In the rows, zero is written as 128.
Each row is followed by its class.
[142 133  26 185 129 117  83 138 124 132 123 120  15  93 133 128 114 108
 145  79 168  98 138 196 121 202 118 199 121 159] -> Bepad
[138 123  13 172 115 126  73 111 128 127  77 148  74 132 123 134 113 107
 134 112 196 122 141 197 119 158 149 151 122 122] -> zuto
[118 125  59 170 131 126 125 128 127 116 122 118 122 147 135 126  44 123
 121 131 137 123 111 120 122 187 124 134 128 154] -> zeka
[136 122 120 136 138 134 118 128 126 129 134 112 106 123 137 115 149 128
 138 126 121 129 141 131 117 187 131 122 139 140] -> gedun
[132 107 132 114 124 134 121 126 119 132 129 119 131 132 130 113 158 128
 125 134 110 136 146 141 128 182 134 101 135 129] -> gedun
[132 117 146 135 132 120 107 139 126 130 112 141  95 127 115 138 148 119
 121 124 136 121 124 161 136  92 155 141 115 112] -> zuto
[130 118 130 139 145 128 123 131 126 124 121 112 118 134 136 116 159 137
 137 135 123 135 141 127 126 172 124 102 136 135] -> gedun
[142 127 107 142 122 122 106 129 131 130  90 142 118 120 120 148 134 124
 125 122 150 119 120 170 135  97 128 130 112 117] -> zuto
[126 130  77 149 130 122 106 124 130 126 102 144 103 140 124 149 112 127
 126 119 147 132 123 153 133 116 126 148 109 124] -> zuto
[139 109  54 132 121 138 101 121 123 126 121 112  85 135 141 109 129 116
 134 124 143 126 164 168 109 223 160 125 140 143] -> gedun
[125 122  64 161 135 121  98 122 123 123 111 142  74 163 134 129 101 121
 126 139 156 127 147 136 129 168 137 141 117 129] -> Bepad
[132 123 148 116 126 135 132 132 129 132 145 103 139 110 139 117 162 127
 131 125 111 129 135 140 128 158 119 104 135 134] -> gedun
[135 111  81 130 125 135 116 121 128 128 129 120 103 117 136 110 147 121
 143 113 123 128 154 148 123 199 136 119 145 134] -> gedun
[144 129 101 146 119 121  75 126 132 129 105 143  92 123 114 138 156 124
 131 101 154 130 141 190 132 106 126 131 111 110] -> zuto
[142 118  78 130 129 134  85 126 116 132 116 130  87 122 133 113 165 118
 136 113 134 129 163 170 124 213 142 112 143 130] -> gedun
[145 120  91 136 107 133 114 129 124 128 117 114 107 117 138 123 129 121
 137 119 124 127 136 168 130 185 129 127 127 153] -> gedun
[131 122  56 165 119 121  88 124 127 128 128 137  60 142 128 123 121 114
 127  92 161 112 162 176 125 171 141 163 114 121] -> Bepad
[126 136 135 136 137 123 111 125 132 129 111 144 100 137 125 133 150 131
 124 139 136 128 124 137 129  90 125 132 114 114] -> zuto
[128 122  60 153 122 128 130 118 127 122 127 113 125 132 132 127  77 122
 131 128 128 129 132 116 120 198 134 124 143 158] -> zeka
[130 114  82 136 120 137 115 127 118 127 134 116 104 122 135 101 121 120
 132 117 123 126 152 139 125 204 140 131 140 143] -> gedun
[136 119  57 135 125 134 110 122 124 133 116 124 120 133 135 115 112 118
 135 129 137 134 153 140 123 206 142 122 143 140] -> gedun
[129 119  58 151 119 131 124 130 120 125 126 126 126 158 132 123  26 112
 129 129 132 115 128 125 121 184 145 149 126 147] -> zeka
[126 110  77 147 124 136 111 135 134 129 148 122  45 132 137 122 109 105
 136 102 147 120 155 167 120 214 128 177 125 143] -> Bepad
[117 140 252  94 153 117 160 138 128 135 131 139 167 136 124 145 177 151
 114 166 112 139  86  84 145   4 102 104 100  98] -> zuto
[134 123  47 148 113 127  84 121 131 127 118 144  66 127 117 141 138 114
 130  97 163 118 153 186 122 151 145 149 121  99] -> zuto
[139 121  10 168 119 128 114 125 133 130 140 106 103 103 138 116  51  95
 139  98 145 113 131 140 107 237 136 165 147 168] -> zeka
[134 128  83 134 122 124 102 124 129 130 102 135 106 127 121 143 116 120
 130 121 147 116 121 173 137 114 128 148 111 126] -> zuto
[125 118 240  95 146 135 147 144 116 130 162 111 130 137 138 116 191 139
 126 144 103 143 146 110 135 130 111  97 126 123] -> gedun
[150 120  21 164 115 127 116 123 129 128 111 125 137 132 129 123  37 128
 118 117 132 121 116 154 118 200 137 136 135 153] -> zeka
[136 131  44 163 120 125  95 117 133 123  95 133 102 125 125 132 130 133
 128 117 153 116 144 158 120 155 139 116 132 122] -> zuto
[137 112  82 129 127 142 116 122 121 128 130 108 104 133 141 110 123 121
 136 130 125 130 153 139 121 217 156 123 142 146] -> gedun
[137 112  31 157 127 132  89 120 124 139 111 136  66 133 135 127  79 109
 134 116 148 122 132 181 129 194 142 166 120 135] -> Bepad
[130 127 130 138 138 121 103 126 119 127  95 142 110 137 130 137 174 139
 121 143 145 116 126 148 133  99 122 104 112 107] -> zuto
[139 114  78 133 119 139 103 110 123 127 124 115 100 128 135 116 134 119
 136 115 123 129 152 174 123 210 134 122 136 132] -> gedun
[134 131  68 149 119 124  92 123 130 124 106 143  86 126 121 139 122 117
 131 102 156 114 145 185 131 126 133 156 100 120] -> zuto
[128 135  85 138 123 126  98 121 131 126  98 147  88 120 120 139  75 116
 131 130 160 124 124 159 131 106 141 145 127 114] -> zuto
[132 130 134 129 133 123 114 126 125 129 110 141 119 139 127 140 145 134
 126 137 142 128 129 144 140  90 123 124 119 113] -> zuto
[134 120 156 125 137 138 138 131 127 130 133 112 133 116 135 119 161 130
 127 131 118 131 137 128 128 152 123 102 139 137] -> gedun
[135 123 116 126 125 123 100 117 128 128 100 136 124 108 117 128 151 126
 124 128 129 124 119 165 137 108 131 126 123 114] -> zuto
[135 117 107 120 143 135 115 134 118 129 130 119  92 126 143 112 152 113
 138 131 121 151 150 133 123 204 144 129 148 146] -> gedun
[134 123  91 147 114 127 143 132 128 122 163 110 151 137 126 121  37 125
 121 107 121 118 121 141 119 171 128 145 127 153] -> zeka
[143 125  51 155 111 112  87 115 143 130  95 138 102 127 128 136 132 127
 130 101 149 116 139 186 124 148 127 126 140 117] -> zuto
[139 113  97 134 118 132 106 126 125 130 126 130  81 118 130 125 146 115
  99 104 143 117 148 196 127 164 131 147 121 115] -> Bepad
[132 116  72 146 118 133 114 119 129 126 119 120 123 122 126 119 116 124
 130 108 125 122 148 160 116 192 136 111 137 149] -> gedun
[136 114  98 136 123 127 112 125 122 129 128 116  93 113 132 118 172 125
 138 108 137 126 151 141 118 183 134 116 141 133] -> gedun
[152 106   4 200 115 135  70 109 132 132 102 115  63 133 142 113 102 118
 140 103 143 119 170 189 115 252 148 126 148 152] -> gedun
